Each row of numbers stands for one node and depends on some of the facts below. Use the named rows to name the rest.

Some rows with their names:
[ 0.31  0.80 -0.61 -1.00 -2.17  3.43  0.97 -3.72  0.41 -0.86 -0.63 -1.94
 -0.25  0.66 -0.10  0.19  0.37 -0.21 -0.01  0.22  0.37 -1.00 -0.37 -1.08
  1.07  0.91  1.47  0.33  1.45  0.25 -0.11  0.72  0.98]: staden
[ 0.36  0.05 -0.47 -1.42 -2.23 -1.07  0.15  3.30 -1.01  1.48 -0.76  0.73
  0.03 -1.91  0.47 -0.05  0.12  1.14 -0.20 -0.52  0.35 -0.17 -0.12  0.08
  0.64 -0.27 -2.46 -0.23  0.93  1.80 -0.21  0.40 -0.61]: toduk
[ 0.88 -0.39  0.32  0.44 -1.43 -0.57  0.66 -0.58  0.36  0.59 -0.20 -0.25
 -0.34 -0.54  0.06  0.06 -0.28  1.97 -0.29 -0.52 -1.10 -0.19 -0.28 -0.10
  0.59  0.22 -1.92 -0.35  0.93  0.99  0.00  0.12  0.15]: robek
[-0.69  0.41 -0.84 -0.32 -0.16  2.73 -0.22 -3.35  0.75 -1.55 -0.47 -1.11
  0.13  2.79  0.04  0.69  0.75 -2.08 -0.33  0.94  1.49 -1.42  0.27 -0.62
  0.39  1.02  2.48  0.33  0.58 -0.81 -0.07  0.02  1.18]: gotedril
[-1.15  0.07  0.86  0.91  3.25 -3.31 -0.77  3.07 -0.47  1.46  0.40  1.57
 -0.08 -0.82  0.16  1.08 -0.46  1.45 -0.70 -1.02 -0.54  0.02 -0.50  0.54
 -0.91  0.42 -1.65 -0.78 -0.85  0.14 -0.41 -0.88 -0.49]: famil
[-0.13 -0.53  0.29 -2.65 -0.79  0.77 -0.52  5.03  1.04  1.08 -0.20 -1.56
 -0.51 -1.73  0.28  0.01 -0.41  1.10  0.86 -0.42  1.42 -0.13 -0.63 -0.32
 -0.82 -0.67 -4.02 -0.63  1.17  1.13 -0.27  0.75 -0.31]: klalos
[-2.51 -0.14  2.11  2.25  2.53 -2.27 -0.89  0.54 -3.86  1.54 -0.30  0.42
  0.67 -0.16  0.82  0.24  0.52  1.45  0.65 -1.27 -0.79  2.77  0.74 -0.44
 -2.22  0.33 -0.42 -0.90 -1.22  0.15 -1.00 -1.25 -1.28]: truzi
[-0.24 -0.85  0.15  1.06  0.78 -1.31 -0.62 -0.11  0.92 -0.17  0.02  0.48
 -0.09  1.62  0.17  0.55  0.10  0.04 -0.63  0.31  0.11 -0.60  0.32  0.27
 -0.24  0.35 -0.94 -0.40  0.04 -0.10  0.03 -0.57  0.45]: dridrisku
[-0.60 -0.86  0.26  0.93  0.97 -1.50 -0.79 -0.22  1.10 -0.23  0.03  0.38
 -0.02  1.86  0.13  0.55  0.15 -0.30 -0.56  0.31  0.26 -0.49  0.33  0.39
 -0.49  0.30 -0.91 -0.40 -0.07 -0.10  0.02 -0.59  0.48]: skazem
[ 0.96  0.30 -0.74 -1.08 -2.33 -0.84  0.38  3.47 -0.98  1.50 -0.95  1.14
 -0.08 -1.98  0.51  0.10  0.00  1.55 -0.46 -0.38  0.21 -0.65  0.11  0.19
  1.10 -0.21 -2.44 -0.19  1.02  1.50 -0.19  0.36 -0.66]: loko
[-0.59 -0.21  2.03 -0.02  3.90 -0.95 -1.42  4.26  1.23  0.72  0.88 -0.48
 -0.84 -0.16  0.08  0.98 -1.04  1.09  0.14 -0.92  0.33 -0.22 -0.19  0.37
 -3.17 -0.05 -3.27 -1.05 -0.64 -0.75 -0.42 -0.53 -0.51]: dudra
[-0.25 -0.20 -0.15 -1.80 -2.04 -1.39 -0.08  3.13 -0.71  1.47 -0.52  0.32
  0.12 -1.73  0.42 -0.21  0.23  0.64  0.06 -0.83  0.49  0.32 -0.36 -0.14
  0.11 -0.33 -2.42 -0.25  0.86  2.10 -0.21  0.46 -0.59]: flastol
[ 0.09 -0.11  0.09  1.66  0.52 -2.04 -0.57  1.14  4.77 -0.62  0.81  1.37
 -0.13  2.93  0.39  0.53  0.20  0.55 -1.11  1.27 -0.03 -0.76 -1.12 -0.71
  0.68  0.70 -0.01  0.85 -0.05  0.76  0.64 -0.57  0.23]: stimum
[-1.29  0.14 -0.55 -0.76  0.11  2.45 -0.46 -3.48  0.97 -1.58 -0.27 -1.62
  0.18  2.91 -0.01  0.54  0.80 -2.53 -0.10  0.77  1.67 -0.93 -0.03 -0.83
 -0.22  0.95  2.39  0.27  0.45 -0.52 -0.09  0.10  1.25]: bavaskim
[-0.60  0.23  1.45  1.06  2.86 -2.88 -0.99  2.39 -0.68  1.11  0.47  1.66
 -0.22 -0.04  0.24  0.87 -0.36  0.68 -0.79 -1.04 -0.54 -0.11  0.25  0.74
 -2.06  0.29 -1.69 -0.67 -0.97 -0.06 -0.35 -0.92 -0.82]: skora
[ 0.28  0.49  1.12  1.40  2.45 -2.58 -0.56  2.69 -0.92  1.22  0.21  2.02
 -0.35 -0.44  0.31  0.99 -0.54  1.43 -1.04 -0.91 -0.78 -0.70  0.38  0.75
 -1.38  0.37 -1.76 -0.61 -0.75 -0.27 -0.35 -0.90 -0.86]: siklo
[-1.22 -0.06  1.80  0.54  2.90 -3.27 -1.18  2.14 -0.55  1.10  0.74  1.02
 -0.05  0.03  0.19  0.64 -0.24  0.28 -0.45 -1.43 -0.45  0.50 -0.10  0.43
 -2.71  0.21 -1.71 -0.70 -1.02  0.39 -0.38 -0.81 -0.78]: stepudru
[ 0.31 -0.61  0.57  0.06 -1.24 -0.87  0.44 -0.73  0.61  0.54 -0.04 -0.62
 -0.27 -0.41  0.02 -0.07 -0.18  1.59 -0.11 -0.65 -0.98  0.27 -0.46 -0.32
  0.16  0.19 -1.91 -0.37  0.86  1.27  0.01  0.15  0.18]: flatrem

Some facts about the nodes:
loko ψ:d Ω:zudrul
trudos ψ:a Ω:stistil Δ:stistil
liklar ψ:c
plive ψ:c Δ:skora
grogar ψ:b
truzi ψ:c Δ:nera vedim
pigo ψ:c Ω:trata Δ:stesal
vedim ψ:b
lipak ψ:d
treplen ψ:d Ω:lelom
dratin ψ:c Ω:klalos Δ:nonatres bustum
segro ψ:c
bredral ψ:a Ω:klimil
klalos ψ:d
studruvo ψ:d
skora ψ:c Δ:floniskel
flatrem ψ:b
bestor ψ:c
bogrir ψ:d Ω:rodugrer
bustum ψ:a
dritretum ψ:b Ω:stomek stimum
stepudru ψ:c Δ:deflol
trata ψ:b Ω:pigo
staden ψ:a Ω:ragan
griflus ψ:a Δ:vuvaflo fleklan
zenuk ψ:a Ω:stomek
mugas ψ:b Ω:votem
lelom ψ:a Ω:klimil
siklo ψ:c Ω:skivo Δ:flupas
rodugrer ψ:d
nera ψ:d Ω:liklar troplo truzi
nisi ψ:a Ω:grogar Δ:metok
pela ψ:c Ω:klotrok
skode ψ:b Ω:skazem Δ:studruvo
zilem ψ:a
stistil ψ:b Δ:trudos
zudrul ψ:c Δ:loko
regre ψ:a Ω:tego
deflol ψ:b Ω:stepudru
trerar ψ:a Δ:drunum
fluklak ψ:a Ω:stepudru
nabol ψ:b Δ:zenuk
skazem ψ:b Ω:stovu Δ:stovu
drunum ψ:c Δ:trerar
kluzir ψ:c Δ:pabram
faro ψ:d Ω:flastol stibrum Δ:flastol
zeplopu ψ:c
flupas ψ:a
nasko ψ:c Δ:gute
skeflol ψ:a
stomek ψ:c Ω:zenuk
sagebis ψ:a Ω:mugas
metok ψ:a Ω:skeflol grogar tutres
stesal ψ:a Ω:trata
soker ψ:c Ω:paskin Δ:repla
faskil ψ:b Ω:floniskel
nonatres ψ:d Ω:dratin dudra
robek ψ:b
gotedril ψ:a Δ:robek sugru
drazu ψ:c Ω:bavaskim staden
brastapa ψ:d Ω:fofles
pligra ψ:b Δ:soker
leplis ψ:a Δ:rodugrer
drofla ψ:c Ω:zilem Δ:zilem
flastol ψ:d
famil ψ:c Δ:paskin soker
reflo ψ:b Ω:tafodrum
stovu ψ:b Ω:skazem Δ:skode
mabres ψ:d Ω:nera Δ:truzi
klotrok ψ:c Δ:pela
duvo ψ:b Ω:skivo Δ:skivo
vuvaflo ψ:d
gine ψ:a Ω:gute Δ:gute nasko
geflu ψ:c Ω:gepla Δ:toduk
tutres ψ:c
ragan ψ:c
tego ψ:b
klimil ψ:c Δ:treplen
paskin ψ:b
grostel ψ:d Ω:segro
bavaskim ψ:a Δ:ragan
stibrum ψ:a Ω:faro Δ:faro
dribak ψ:a Ω:flatrem
tafodrum ψ:b
floniskel ψ:b Δ:fiflos
faver ψ:a Ω:bogrir
lubas ψ:d Δ:skugal
sasur ψ:d Ω:mugas sagebis Δ:votem
stimum ψ:b Ω:zenuk dritretum nabol Δ:dritretum
pleskur ψ:d Ω:bogrir leplis
sugru ψ:d
sovin ψ:d Ω:stesal Δ:stesal
gute ψ:d Ω:segro Δ:nasko
tresas ψ:a
fleklan ψ:b Ω:skugal lubas Δ:lubas
votem ψ:b Δ:sagebis
skugal ψ:a Ω:griflus Δ:fleklan
zali ψ:a
pabram ψ:b Δ:kluzir
dridrisku ψ:b Δ:reflo
klebru ψ:d
zonin ψ:a
gepla ψ:d Ω:geflu
timan ψ:d Ω:klalos Δ:nonatres
skivo ψ:b Ω:duvo Δ:flupas
troplo ψ:c Ω:truzi Δ:nera
fiflos ψ:b
fofles ψ:b
skostum ψ:a Ω:soker pligra Δ:repla lipak
repla ψ:b Δ:lipak
toduk ψ:d
boku ψ:d Ω:zonin
selu ψ:a Δ:stepudru deflol
pludra ψ:b Ω:bestor tresas
dudra ψ:c Δ:nonatres

Which node is each row?
No name comes twice in this set of rows, the named rows included.
[ 0.26  0.31  1.13  1.33  2.48 -2.68 -0.51  2.74 -0.88  1.20  0.28  1.87
 -0.31 -0.61  0.34  0.97 -0.52  1.49 -1.02 -0.98 -0.77 -0.55  0.32  0.63
 -1.39  0.39 -1.78 -0.65 -0.74 -0.17 -0.35 -0.91 -0.82]  drofla
[-0.05 -0.01  1.78  0.29  3.75 -0.59 -1.21  4.52  1.01  0.76  0.71 -0.18
 -0.94 -0.38  0.12  1.12 -1.14  1.58 -0.05 -0.68  0.27 -0.79 -0.03  0.49
 -2.68 -0.01 -3.35 -1.03 -0.56 -1.05 -0.42 -0.57 -0.49]  dratin
[ 0.02 -0.04 -0.99 -0.39 -0.18 -1.50 -0.87  4.11 -0.62  0.76 -0.78  2.06
  0.19  0.21  0.64  0.63  0.37 -0.35 -0.83  0.46  1.45 -1.26  0.80  0.72
  0.34 -0.07 -1.45 -0.24  0.08  0.30 -0.19 -0.36 -0.34]  sovin
[ 1.53  0.34 -0.47 -1.51 -1.23  1.71 -0.02  5.51  0.52  1.05 -0.81 -0.18
 -0.83 -1.89  0.35  0.45 -0.80  2.16  0.13  0.23  1.00 -1.65  0.17  0.47
  0.59 -0.51 -3.95 -0.51  1.24  0.17 -0.24  0.58 -0.32]  nonatres
[-0.43  0.17  1.38  1.01  2.70 -2.94 -0.84  2.45 -0.63  1.14  0.46  1.54
 -0.21 -0.28  0.27  0.84 -0.40  0.90 -0.81 -1.16 -0.60 -0.11  0.13  0.52
 -1.98  0.32 -1.70 -0.67 -0.86  0.04 -0.35 -0.88 -0.80]  plive
[-0.27 -0.73  0.09  1.16  0.86 -1.32 -0.69 -0.15  0.91 -0.24 -0.06  0.63
 -0.10  1.85  0.16  0.59  0.08 -0.02 -0.69  0.42  0.16 -0.79  0.40  0.45
 -0.23  0.34 -0.87 -0.39 -0.07 -0.24  0.02 -0.58  0.43]  duvo
[ 1.70 -0.09 -0.04  0.95 -1.63 -0.12  0.93 -0.32  0.26  0.57 -0.52  0.33
 -0.53 -0.66  0.10  0.26 -0.47  2.57 -0.67 -0.17 -1.24 -0.92  0.05  0.15
  1.34  0.31 -1.93 -0.30  1.02  0.58  0.02  0.04  0.13]  pludra
[ 0.73  0.54  1.51  0.45  0.47 -2.17  0.57  2.08 -1.09  1.94  0.24  0.75
 -0.50 -2.67  0.18  0.35 -0.79  3.03 -0.47 -1.86 -1.88  0.43 -0.50  0.02
 -1.03  0.23 -2.75 -0.64  0.15  1.19 -0.37 -0.20 -1.13]  zeplopu
[-0.94  0.26  2.10  1.85  0.13 -1.45  0.65  0.27 -4.40  2.30 -0.63 -0.17
  0.34 -2.73  0.75 -0.17  0.06  3.90  0.79 -1.99 -2.06  2.94  0.15 -0.89
 -0.91  0.30 -1.48 -0.83 -0.20  1.20 -0.99 -0.58 -1.59]  liklar
[-0.02  1.23 -0.29 -0.78 -2.30  2.33  0.77 -2.82  4.42 -1.31  0.42 -1.61
 -0.11  2.05  0.10 -0.04  0.68 -0.20 -0.13  0.89  0.36 -0.42 -2.17 -2.32
  1.40  1.17  2.39  1.55  1.32  1.52  0.51  0.81  0.74]  zenuk
[ 0.97  0.25  0.40  0.98 -1.57 -1.38  0.61  0.57  4.35  0.09  0.62  0.44
 -0.33  0.74  0.27 -0.04 -0.09  2.35 -0.72  0.44 -1.18 -0.16 -1.84 -1.18
  1.30  0.57 -1.02  0.88  0.84  1.94  0.64  0.16 -0.06]  dritretum
[ 0.08 -0.67  0.52  0.04 -1.07 -0.87  0.41 -0.66  0.66  0.60 -0.02 -0.75
 -0.27 -0.49 -0.04 -0.05 -0.22  1.64 -0.04 -0.66 -0.94  0.38 -0.68 -0.27
  0.32  0.17 -1.94 -0.43  0.87  1.30 -0.04  0.17  0.29]  paskin
[-1.02 -0.21  1.69  0.58  2.77 -3.27 -1.00  2.22 -0.47  1.19  0.73  0.95
 -0.07 -0.31  0.27  0.66 -0.27  0.57 -0.50 -1.42 -0.45  0.47 -0.21  0.19
 -2.53  0.26 -1.82 -0.77 -0.90  0.48 -0.36 -0.79 -0.81]  klimil
[-1.14  1.39 -0.63  1.43 -1.37  3.10 -1.08 -1.53  3.04 -3.42 -3.00 -0.74
 -0.46  3.74 -0.32  0.49  1.03 -2.00 -0.70 -0.62  1.62 -0.80  2.13  2.65
 -0.92  1.05  3.12  0.35  0.39 -1.21 -0.19  0.08  0.44]  trudos

Now the same nodes, written a new way:
Some nodes and their rows:
[-3.68 -1.98  3.28  1.45  0.78  0.24 -1.37 -1.59  0.38  1.69  0.95  0.69
 -1.10]: reflo
[-0.08  1.02 -0.38 -0.03  0.99 -0.11 -1.25  3.12  1.04 -0.14  1.33 -0.12
  0.34]: tutres
[ 1.03  1.83 -1.32 -2.24  0.87 -0.37 -0.40  1.48  2.40 -1.09 -2.16 -0.05
  1.48]: truzi
[-0.29 -1.21 -2.31  1.47 -0.67 -0.85  1.44  2.30 -2.08 -0.21  0.31 -0.55
 -1.43]: skeflol
[-0.83 -1.19 -1.45  2.30 -0.79 -0.57  1.94  1.30 -1.61  0.41  1.17 -0.61
 -1.32]: zali
[ 0.00  0.02  1.15 -0.79 -0.28 -0.01 -1.27 -0.96 -1.91 -0.30  2.29 -0.28
 -0.33]: bogrir
[-1.31  1.92 -0.45 -2.67  1.74  0.26 -0.45 -0.47  0.24 -0.02 -2.78  1.14
  0.95]: pligra
[-0.21 -0.56 -3.21 -0.83 -1.13 -1.28  2.32  0.11 -0.78 -1.37 -1.43  0.06
 -0.57]: bavaskim
[ 0.39  0.09  2.32  2.13  1.18  1.29 -1.37 -0.50 -0.18  0.94  0.74 -0.45
 -0.06]: deflol
[ 2.18 -2.01  0.12 -2.31 -0.34 -0.56 -1.71  0.47 -1.02 -1.38  2.87  0.61
 -0.96]: flastol
[ 0.15 -1.86  0.51 -1.37  0.09 -0.68 -1.50  0.58 -1.42 -0.79  1.98  0.55
 -0.43]: klalos
[ 0.17 -1.22  2.05 -0.01  0.57  0.17 -0.55 -1.12 -1.66  0.09  1.76 -0.44
 -0.16]: treplen
[-0.45 -1.40 -1.07  3.35 -0.64 -0.25  2.18  0.86 -1.81  0.89  0.45 -0.92
 -1.07]: metok
[ 1.05  1.58 -0.71 -0.74  0.70 -0.04  0.25  0.87  2.53 -0.48 -1.72 -0.40
  1.49]: troplo
[ 0.96  0.38  0.53 -1.09  0.26  1.14 -2.60  0.29 -0.14 -0.51  2.20 -0.01
 -0.66]: flatrem
[-0.04 -0.47  2.32 -0.31 -0.25  0.57 -1.04 -1.08 -1.57  0.22  2.05 -0.39
 -0.03]: pleskur
[ 1.10  0.40 -0.17 -0.51  0.00 -0.04 -0.18 -0.01  3.12 -0.17 -1.86 -0.02
  1.40]: dratin
[-0.47 -2.25 -1.46  2.46 -1.87 -0.32  1.87  1.69 -1.40  1.10  0.55 -0.32
 -1.58]: stesal

Rows to name:
No name comes twice in this set of rows, the named rows included.
[-3.49 -1.71  1.85 -0.34  0.85 -0.51 -1.97 -0.11  0.24  0.47  1.32  1.21
 -1.41]  tafodrum
[ 1.36  0.54  1.06 -1.02  0.05 -0.20  0.19 -2.35 -0.62 -0.70 -1.38 -0.08
  1.14]  mabres
[ 0.18 -0.79  1.52  1.63  0.16  0.99 -1.87  0.12 -0.10  1.46  0.95  0.60
 -0.69]  trata
[ 1.24  1.52 -0.43 -1.36  1.00  0.26 -1.14 -0.64  0.75 -1.36 -1.75  0.41
  0.09]  nabol
[ 1.99 -1.04  0.00 -3.01 -0.96 -0.34 -0.46 -1.87  0.47 -1.60  0.01  0.69
  0.33]  faro
[-0.22 -0.15 -1.72  1.64 -1.35 -0.40  3.17 -0.37 -0.78  0.30 -2.17 -0.67
  0.07]  nisi
[ 1.28 -0.01  1.15  0.63  1.51  1.02 -1.84  0.13 -0.52  0.46  1.23  0.06
 -0.62]  dritretum
[ 0.03  3.70 -1.06  3.89  1.88 -0.49  0.45 -1.56  2.22 -0.68  2.03  1.40
  4.44]  nasko
[ 0.03  1.96 -0.28  1.83  0.86 -0.83  0.13 -4.77 -0.20 -1.95  3.37  1.85
  3.52]  gute
[-0.42  0.40  0.42  0.14  0.72  0.44 -0.72  2.41  1.58  0.75  1.54 -0.33
  0.63]  zeplopu
[ 1.25 -1.37 -2.81 -0.75 -2.08 -0.91  2.39 -0.85  0.16 -1.09 -1.11 -0.10
 -0.48]  stibrum

